Look-ups in named tables: a row name and a column name give one cell, copied from the table.

Geg =
|  | Firos | Geronam | Musosi | Tirari | Tinizi | Mukaz | Daz | Moniv |
|---|---|---|---|---|---|---|---|---|
| Kep | -3878 | -481 | -9383 | -3034 | -2607 | -2171 | -3125 | 2817 |
| Vivefek | -2837 | -3390 | -3822 | -4851 | -2839 | 1568 | -4195 | -6611 |
| Fudem | -4024 | -2233 | 5603 | 777 | -2322 | 2863 | -4019 | -3566 |
| Vidukan | -370 | -3511 | -7091 | -803 | -1181 | 693 | -1603 | -4204 |
| Poku | -4042 | -1188 | -1543 | -210 | -3252 | 721 | -435 | -6577 |
| Gub | -3152 | -6741 | -4067 | -5487 | -2883 | -4663 | -2875 | 699 |

Kep, Moniv -> 2817
Gub, Musosi -> -4067
Gub, Tinizi -> -2883
Vidukan, Musosi -> -7091
Kep, Tirari -> -3034
Kep, Firos -> -3878
Vidukan, Daz -> -1603
Vidukan, Tinizi -> -1181
Poku, Geronam -> -1188
Gub, Moniv -> 699
Row with the largest Tinizi: Vidukan

Miveze =
,Vafi,Fid,Kizuba,Banim,Vasu,Ral,Tisim
Risuzo,-17,19,69,-34,60,25,-26
Loda,-29,-32,44,44,-60,42,-48
Bol,48,-54,69,-39,29,31,-13
Mis,65,7,-30,44,-57,14,-59
Gav,80,0,-23,-8,-2,-6,-57
Kuv,-18,-53,50,34,-60,42,-29
Sukone,-29,67,-35,47,-30,0,-57
Puz,79,-8,-45,-34,19,-23,3
Fomaset,-32,-39,65,-39,56,2,3
Pirubin,44,34,54,-32,60,17,-53
Tig,-37,67,-46,41,-1,-22,-12
Redibo,-50,56,51,24,33,32,-46
Nizolu,26,-59,52,-18,-53,32,3
Limu,-50,64,27,39,17,28,-57

What is the Tisim of Kuv in Miveze?
-29
What is the Vasu of Bol in Miveze?
29
What is the Vasu of Sukone in Miveze?
-30
What is the Fid of Redibo in Miveze?
56
What is the Fid of Bol in Miveze?
-54
What is the Kizuba of Nizolu in Miveze?
52
What is the Kizuba of Risuzo in Miveze?
69
What is the Ral of Puz in Miveze?
-23
What is the Tisim of Puz in Miveze?
3
What is the Vasu of Limu in Miveze?
17
What is the Kizuba of Loda in Miveze?
44
What is the Fid of Risuzo in Miveze?
19
What is the Ral of Gav in Miveze?
-6

Sim =
fields: Siv, Vizu, Kelop, Paz, Gur, Pilan, Nikaze
Namud: [33, 27, 31, 21, 30, 34, 28]
Direniv: [34, 37, 33, 35, 39, 30, 37]
Pof: [15, 33, 33, 19, 39, 20, 47]
Zefi: [24, 32, 38, 57, 25, 32, 18]
Vibun: [62, 32, 27, 28, 42, 39, 45]
Virasi: [15, 30, 23, 10, 22, 17, 25]
Mebates: [55, 25, 26, 43, 26, 44, 20]
Dol: [59, 29, 27, 52, 36, 41, 39]
Domu: [80, 28, 25, 38, 44, 51, 36]
Gepigi: [24, 32, 42, 54, 15, 30, 38]

Nikaze of Direniv: 37
Pilan of Mebates: 44
Kelop of Zefi: 38
Kelop of Virasi: 23
Pilan of Gepigi: 30
Paz of Vibun: 28
Siv of Pof: 15
Siv of Zefi: 24
Vizu of Virasi: 30
Kelop of Mebates: 26
Paz of Domu: 38
Kelop of Dol: 27
Siv of Mebates: 55
Pilan of Vibun: 39
Siv of Domu: 80
Gur of Dol: 36
Vizu of Mebates: 25
Gur of Mebates: 26
Pilan of Dol: 41

Table Nis
	Lub	Ven	Sobare	Seta	Zab	Potaruv	Tede	Taf	Dinub	Zun
Supasez	104	132	117	74	177	134	111	84	150	46
Pemetab	115	150	145	116	106	201	108	86	120	87
Mamir	142	166	111	165	152	141	121	99	115	76
Madon	93	78	95	2	106	70	96	73	116	125
Togoki	115	145	116	104	176	138	116	90	145	46
Sut	151	102	146	182	93	170	82	55	107	88
Nonut	110	140	117	92	177	136	114	88	148	45

What is the Zab of Supasez in Nis? 177
What is the Tede of Nonut in Nis? 114
What is the Lub of Mamir in Nis? 142
What is the Seta of Togoki in Nis? 104
What is the Seta of Madon in Nis? 2
What is the Tede of Madon in Nis? 96
What is the Zun of Sut in Nis? 88
What is the Seta of Nonut in Nis? 92
What is the Dinub of Sut in Nis? 107
What is the Potaruv of Sut in Nis? 170
What is the Potaruv of Supasez in Nis? 134
What is the Ven of Madon in Nis? 78
What is the Lub of Madon in Nis? 93
What is the Zun of Nonut in Nis? 45
What is the Tede of Pemetab in Nis? 108
What is the Dinub of Nonut in Nis? 148
What is the Lub of Sut in Nis? 151
What is the Taf of Togoki in Nis? 90
What is the Dinub of Madon in Nis? 116
What is the Zab of Madon in Nis? 106

Pok =
         Gez  Koto  Gop  Rebat  Dabir  Bufe  Ful  Mitutip  Zib  Bir
Dur      163   138  162    133    157   158  132      114  134  145
Dusapu   211    95  160     35    167   157  149      147  138  149
Gebu     153   150  190    124    186   139  128      142  152  148
Mip      152   149  156    139    152   150  128      123  146  148
Sigaz    144   147  164    126    168   142  138      142  151  154
Gomabok  148   144  145    144    146   145  148      153  150  147
Filuz    179   115  183     70    180   139  129      139  144  168

What is the Mitutip of Filuz in Pok? 139
What is the Bufe of Gebu in Pok? 139
What is the Bir of Dur in Pok? 145
What is the Dabir of Dur in Pok? 157
What is the Zib of Dusapu in Pok? 138
What is the Koto of Sigaz in Pok? 147
What is the Koto of Gomabok in Pok? 144
What is the Koto of Dusapu in Pok? 95
What is the Gop of Dur in Pok? 162
What is the Ful of Gebu in Pok? 128
What is the Gop of Filuz in Pok? 183
What is the Bir of Mip in Pok? 148
What is the Gop of Dusapu in Pok? 160
Row with the largest Zib: Gebu

Table Fefego
columns: Vumu, Daz, Rurebos, Dufa, Ziz, Nabebop
Tek: [-85, -2, -45, 10, -45, -30]
Gis: [-34, -58, 70, 46, -29, 65]
Dod: [2, -26, 74, -73, 37, 49]
Muz: [-40, 27, -52, 17, -65, -84]
Kaze: [-60, -59, -28, 2, -71, 86]

What is the Daz of Muz in Fefego? 27
What is the Dufa of Kaze in Fefego? 2
What is the Ziz of Dod in Fefego? 37
What is the Vumu of Muz in Fefego? -40
What is the Rurebos of Muz in Fefego? -52
What is the Ziz of Gis in Fefego? -29
What is the Dufa of Muz in Fefego? 17
What is the Rurebos of Gis in Fefego? 70
What is the Nabebop of Kaze in Fefego? 86
What is the Nabebop of Gis in Fefego? 65
What is the Nabebop of Dod in Fefego? 49
What is the Dufa of Dod in Fefego? -73
What is the Daz of Tek in Fefego? -2
What is the Rurebos of Tek in Fefego? -45
What is the Rurebos of Kaze in Fefego? -28
What is the Nabebop of Tek in Fefego? -30
What is the Vumu of Tek in Fefego? -85
Row with the largest Vumu: Dod

Rof.csv
,Zaz,Vudofes,Gef,Rin,Kun,Kosodu
Murut,133,120,105,122,102,143
Taronan,151,125,94,136,90,171
Pab,166,155,95,143,113,143
Nol,174,124,21,221,44,190
Mak,168,112,63,124,42,225
Bovoz,149,143,110,126,118,136
Nodore,149,125,98,130,91,171
Peliram,121,119,126,128,123,127
Sef,175,126,39,178,47,199
Tokag,147,116,90,118,78,179
Bas,138,138,121,126,127,129

What is the Vudofes of Bas in Rof? 138
What is the Zaz of Murut in Rof? 133
What is the Gef of Tokag in Rof? 90
What is the Kosodu of Nodore in Rof? 171
What is the Rin of Nol in Rof? 221
What is the Zaz of Peliram in Rof? 121
What is the Kosodu of Bovoz in Rof? 136
What is the Kun of Nol in Rof? 44
What is the Kun of Murut in Rof? 102
What is the Kun of Bas in Rof? 127
What is the Gef of Peliram in Rof? 126
What is the Vudofes of Peliram in Rof? 119
What is the Vudofes of Bovoz in Rof? 143
What is the Gef of Mak in Rof? 63
What is the Rin of Pab in Rof? 143
What is the Kosodu of Peliram in Rof? 127
What is the Vudofes of Nol in Rof? 124

